m =
[[-1.25 +2.66 -2.22 -6.01 +5.21 -0.47]
 [+0.00 +2.53 +0.02 -0.05 +0.00 -0.04]
 [-5.80 +2.16 -1.55 -1.58 +5.76 +1.24]
 [-0.12 +3.10 +0.05 -2.50 +6.19 -1.99]
 [-4.38 +2.19 -2.14 -2.81 +5.23 +1.15]
 [-5.83 +2.44 +1.16 -5.99 -2.14 +0.28]
 [-4.75 +2.43 +1.14 -6.40 -3.27 +0.33]
 [+0.04 +2.53 -0.01 +0.02 -0.01 -0.01]
 [-0.06 +2.52 -0.04 -0.02 +0.04 +0.00]
 [-4.96 +3.01 +2.34 -5.26 -2.79 -1.66]
 [-1.61 +2.86 -1.30 -5.20 +5.83 -1.16]
 [-2.72 +2.71 -1.77 -5.32 +6.37 -0.66]
 [-0.01 +2.53 -0.02 -0.01 +0.04 -0.02]
 [-5.67 +2.56 -0.54 -3.20 +5.77 -0.13]
 [-5.03 +2.41 -1.33 -2.37 +7.29 +0.39]]
Indices start at 1.
(1, 1) -> -1.25
(5, 1) -> -4.38
(12, 6) -> -0.66
(5, 6) -> +1.15
(5, 2) -> +2.19
(2, 4) -> -0.05
(2, 1) -> +0.00
(8, 2) -> +2.53
(1, 5) -> +5.21
(4, 4) -> -2.50
(12, 4) -> -5.32
(15, 4) -> -2.37
(7, 2) -> +2.43
(4, 1) -> -0.12
(8, 1) -> +0.04
(7, 5) -> -3.27
(15, 2) -> +2.41
(10, 5) -> -2.79
(12, 1) -> -2.72
(10, 1) -> -4.96
(10, 4) -> -5.26
(5, 4) -> -2.81
(8, 3) -> -0.01
(3, 5) -> +5.76
(11, 1) -> -1.61
(14, 5) -> +5.77
(1, 6) -> -0.47
(11, 6) -> -1.16
(13, 5) -> +0.04
(13, 3) -> -0.02
(13, 4) -> -0.01
(1, 2) -> +2.66
(7, 6) -> +0.33
(4, 3) -> +0.05

grid =
[[104 113 123 130 138 145 149 149 151 150 147 142 133 122 112  98]
 [ 75 105 141 179 217 234 247 246 238 233 224 209 190 189 190 183]
 [222 229 236 233 225 212 189 173 158 149 141 137 138 140 145 151]
 [ 76  77  80  99 119 147 172 193 207 212 209 199 183 167 151 142]
 [128 118 109 102  95  92  93  97 107 122 138 159 182 189 190 183]
 [114  95  80  71  67  66  68  71  75  79  80  82  85  85  89  95]
 [167 157 150 150 153 161 168 172 173 168 159 145 128 108  90  79]
 [102  78  61  34  11  17  33  45  48  51  55  58  61  66  73  79]
 [174 154 135 122 112 106 100  95  94  89  82  79  76  75  77  86]
 [192 199 206 210 217 219 219 215 209 195 177 159 137 116  96  82]
 [222 229 236 233 225 234 247 246 238 233 224 209 190 174 147 123]
 [130  97  64  36  12  17  33  45  48  51  55  58  61  66  73  86]
 [ 75  77  61  34  11  25  51  78 101 119 133 146 152 159 160 166]]
Rows and columns are counted from 1.
(1, 1) => 104
(11, 11) => 224
(7, 3) => 150
(2, 2) => 105
(5, 2) => 118
(2, 8) => 246
(10, 8) => 215
(9, 5) => 112
(7, 1) => 167
(10, 6) => 219
(7, 16) => 79
(5, 11) => 138
(3, 1) => 222
(4, 16) => 142
(8, 11) => 55
(11, 10) => 233
(7, 9) => 173
(3, 6) => 212
(8, 9) => 48
(7, 5) => 153
(12, 12) => 58
(9, 15) => 77
(9, 10) => 89
(7, 7) => 168
(13, 12) => 146
(9, 11) => 82
(8, 15) => 73
(12, 7) => 33
(4, 7) => 172
(9, 12) => 79
(5, 7) => 93
(9, 9) => 94
